Below is a small trained network, with its code and all its weights. Each question gives an input and a class and asks what happens when units are switched off, that is, made to give their printed mean instead of their output.

import numpy as np


def w(rows, s, z=0):
    codes = np.array(rows[::2]) - 128.0
    scale = np.full(codes.shape[1], s)
    scale[-1] = z or s
    return codes * scale


def norm(h):
    return h / np.sqrt((h * h).mean(-1, keepdims=True) + 1e-5)


def f(y):
    return np.maximum(y, 0)


def log_softmax(a):
    a = a - a.max(-1, keepdims=True)
    return a - np.log(np.exp(a).sum(-1, keepdims=True))


def net(x, mask):
    res = np.array(x, float).reshape(1, 4) / 4 @ E
    u = 0
    for l in range(4):
        y = f(norm(res) @ A[l][:, :-1].T + A[l][:, -1])
        res = res + np.where(mask[u : u + 6], y, B[l][:, -1]) @ B[l][:, :-1]
        u += 6
    return log_softmax(norm(res)[-1] @ U[:, :-1].T + U[:, -1])


A, B = {}, {}
E = w([
[67,162,50,198],'x0',
[91,107,194,180],'x1',
[46,109,137,32],'x2',
[115,4,102,128],'x3',
],0.003)
A[0] = w([
[152,211,181,133,2],'L0N0',
[246,111,144,176,59],'L0N1',
[236,111,23,51,63],'L0N2',
[231,91,204,85,20],'L0N3',
[123,65,254,207,51],'L0N4',
[171,112,129,150,99],'L0N5',
],0.0088,0.0028)
B[0] = w([
[192,196,116,72,177],'L0N0',
[194,70,205,158,213],'L0N1',
[14,183,185,185,227],'L0N2',
[117,126,5,146,224],'L0N3',
[37,194,160,173,253],'L0N4',
[156,104,151,148,162],'L0N5',
],0.014,0.0041)
A[1] = w([
[107,67,151,117,91],'L1N0',
[131,110,121,124,2],'L1N1',
[89,100,137,2,68],'L1N2',
[152,108,147,139,2],'L1N3',
[100,93,65,210,232],'L1N4',
[113,152,8,215,93],'L1N5',
],0.0086,0.00063)
B[1] = w([
[50,82,68,144,148],'L1N0',
[132,102,129,98,129],'L1N1',
[137,3,212,126,161],'L1N2',
[231,117,172,185,138],'L1N3',
[157,155,32,87,250],'L1N4',
[215,109,27,177,253],'L1N5',
],0.0073,0.0049)
A[2] = w([
[214,225,173,2,5],'L2N0',
[116,233,144,118,30],'L2N1',
[75,72,178,58,198],'L2N2',
[157,114,127,194,254],'L2N3',
[131,71,120,101,79],'L2N4',
[167,158,60,17,80],'L2N5',
],0.0092,0.00083)
B[2] = w([
[81,134,142,7,219],'L2N0',
[67,138,159,154,253],'L2N1',
[193,100,180,134,183],'L2N2',
[143,99,110,78,253],'L2N3',
[147,144,151,87,151],'L2N4',
[161,153,78,82,213],'L2N5',
],0.015,0.0034)
A[3] = w([
[100,6,83,114,80],'L3N0',
[112,21,143,227,220],'L3N1',
[65,87,83,234,28],'L3N2',
[46,3,102,112,128],'L3N3',
[172,21,203,147,2],'L3N4',
[119,70,75,84,85],'L3N5',
],0.0071,0.0006)
B[3] = w([
[146,203,149,47,186],'L3N0',
[104,112,126,29,222],'L3N1',
[96,209,213,116,253],'L3N2',
[121,254,143,58,189],'L3N3',
[185,81,182,44,187],'L3N4',
[144,194,99,78,184],'L3N5',
],0.0088,0.0044)
U = w([
[107,171,142,57,226],'0',
[25,193,186,207,157],'1',
[194,154,13,103,149],'2',
[214,57,225,80,126],'3',
[124,101,112,182,72],'4',
[127,7,107,246,41],'5',
[137,29,106,255,3],'6',
],0.0089,0.0052)

Each question gives the input, the list of numbers given to net, and the class t.
The units are the neurons (one row each of A and B). Each row of codes is followed by its name. A weight is (code - 128) times the scale printed after its matrix; where a second scale follows, it is the last column's (A, B and U).
mask holds one flag per neuron, layer by layer. A switched-off neuron (its flag False) gives its mean, the last column of its row in B, instead of its output. The means were averaged over made-up inputs and are rounded, as every weight is.
A unit's drop is (log p(t) with every unit on - log p(t) with that unit switched off) / (log p(t) with every unit on - log p(t) with every unit switched off).
The circuit of an input: a set's keep is (log p(t) with only the set's units on - log p(t) with every unit switched off) / (log p(t) with every unit on - log p(t) with every unit switched off). Starting from the 12 units with the biggest drops (on a tie, the unit counted first), units are removed one at a time, each time the one whose removal leaves the highest keep (on an exact tie, the one counted first), for as long as the keep stays at least 0.8.
circuit, biggest first: the units of the circuit, biggest drop first
most important unit: the unit with the biggest drop
k most important neurons: the k neurons with the biggest drops, biggest first
k most important neurons of layer l: the k neurons of layer l with the biggest drops, biggest first
input [5,3,1,-4], class 2: circuit, biggest first	(L0N2 L1N5)
input [3,-7,-6,-6], class 1: most important unit	L0N2
input [-1,-1,4,-3], class 3: 4 most important neurons	(L0N3 L1N2 L0N4 L2N2)
input [-6,-5,3,2], class 2: 2 most important neurons	(L0N3 L0N4)
input [8,-5,7,-2], class 2: circuit, biggest first	(L0N4 L1N5)
input [-8,1,-7,2], class 2: 4 most important neurons	(L0N3 L2N3 L1N4 L0N4)
input [-6,7,2,-5], class 1: 3 most important neurons	(L0N4 L2N1 L1N4)
input [5,2,6,2], class 3: circuit, biggest first	(L0N4 L0N3 L1N2 L0N2)
input [2,7,-8,7], class 3: 2 most important neurons of layer 3	(L3N4 L3N1)
input [-6,7,4,-2], class 1: circuit, biggest first	(L0N4 L2N0)
input [-8,2,-7,5], class 2: 2 most important neurons	(L0N3 L1N4)
input [-8,3,3,6], class 2: 2 most important neurons of layer 0	(L0N3 L0N2)
input [2,-7,-3,-6], class 1: 3 most important neurons	(L0N2 L2N1 L1N4)
input [-5,-1,-4,-3], class 2: circuit, biggest first	(L0N3)
input [2,-5,-7,0], class 3: 2 most important neurons	(L0N1 L0N4)
input [2,6,8,2], class 3: circuit, biggest first	(L0N3 L2N2 L0N2 L1N2)
input [6,-5,5,-2], class 2: circuit, biggest first	(L0N4 L1N5)
input [7,2,3,-5], class 2: 3 most important neurons of layer 0	(L0N2 L0N4 L0N1)
input [-6,-5,4,4], class 2: 4 most important neurons	(L0N3 L0N4 L1N5 L1N4)
input [-2,4,1,-1], class 1: circuit, biggest first	(L0N4)
input [-7,-3,6,2], class 2: 2 most important neurons	(L0N3 L0N4)
input [4,-1,8,-7], class 3: 3 most important neurons	(L0N3 L0N4 L0N2)
input [-4,0,7,5], class 3: 2 most important neurons	(L2N2 L1N2)
input [7,-8,-5,-4], class 1: 2 most important neurons	(L0N2 L0N3)
input [-6,2,-8,4], class 3: 2 most important neurons	(L0N1 L0N5)
input [-5,0,-8,-7], class 3: 2 most important neurons of layer 0	(L0N1 L0N5)
